Below is a small trained network, with its code and all its weights. Each question gives an input and a class and asks what happens when units are switched off, that is, made to give their printed mean instead of their output.

import numpy as np


def w(rows, s, z=0):
    codes = np.array(rows[::2]) - 128.0
    scale = np.full(codes.shape[1], s)
    scale[-1] = z or s
    return codes * scale


def f(y):
    return np.maximum(y, 0)


def log_softmax(a):
    a = a - a.max(-1, keepdims=True)
    return a - np.log(np.exp(a).sum(-1, keepdims=True))


def net(x, mask):
    res = np.array(x, float).reshape(1, 3) / 4 @ E
    y = f(res @ A[0][:, :-1].T + A[0][:, -1])
    res = res + np.where(mask, y, B[0][:, -1]) @ B[0][:, :-1]
    return log_softmax(res[-1] @ U[:, :-1].T + U[:, -1])


A, B = {}, {}
E = w([
[247,14,59,37],'x0',
[141,249,50,17],'x1',
[247,168,124,154],'x2',
],0.012)
A[0] = w([
[119,113,4,67,48],'N0',
[125,185,82,73,153],'N1',
[44,155,160,146,178],'N2',
[50,166,191,128,184],'N3',
[115,236,104,55,124],'N4',
[232,95,109,80,252],'N5',
[143,157,99,41,235],'N6',
[120,176,107,109,180],'N7',
[171,104,89,83,141],'N8',
[116,48,147,127,202],'N9',
[132,150,100,217,209],'N10',
],0.014,0.0041)
B[0] = w([
[220,190,119,112,212],'N0',
[238,67,148,62,208],'N1',
[9,143,66,105,207],'N2',
[2,170,102,116,211],'N3',
[145,48,159,108,232],'N4',
[176,119,24,210,253],'N5',
[241,127,92,56,222],'N6',
[96,3,154,80,178],'N7',
[176,187,75,147,203],'N8',
[130,67,56,158,188],'N9',
[161,203,51,113,183],'N10',
],0.0098,0.02)
U = w([
[108,194,80,147,146],'0',
[159,140,180,178,17],'1',
[204,219,149,152,249],'2',
[172,10,116,176,195],'3',
[114,108,178,110,2],'4',
[202,153,69,145,131],'5',
[172,84,173,66,157],'6',
],0.014,0.0053)

Each question gives the input, the list of numbers given to net, and the class t.
The units are the neurons (one row each of A and B). Each row of codes is followed by its name. A weight is (code - 128) times the scale printed after its matrix; where a second scale follows, it is the last column's (A, B and U).
mask holds one flag per neuron, in row order. A switched-off neuron (its flag False) gives its mean, the last column of its row in B, instead of its output. The means were averaged over made-up inputs and are rounded, as every weight is.
A unit's drop is (log p(t) with every unit on - log p(t) with that unit switched off) / (log p(t) with every unit on - log p(t) with every unit switched off).
top k neurons: the k neurons with the biggest drops, biggest first
drop when u is switched off: that unit's drop, to one decimal
input [-7,7,-4], class 4: top 2 neurons -> [N3; N2]
input [-3,2,-5], class 4: top 2 neurons -> [N5; N8]
input [5,-1,-7], class 5: top 3 neurons -> [N4; N7; N0]
input [-2,1,0], class 0: top neuron -> [N1]
input [-6,3,-1], class 0: top 3 neurons -> [N3; N2; N10]
input [-8,3,4], class 0: top 3 neurons -> [N10; N3; N2]
input [-4,3,1], class 6: top 2 neurons -> [N5; N4]
input [-4,3,7], class 6: drop when N5 is switched off -> 0.2
input [0,1,-2], class 6: drop when N5 is switched off -> 0.6
input [-4,3,4], class 6: drop when N5 is switched off -> 0.2
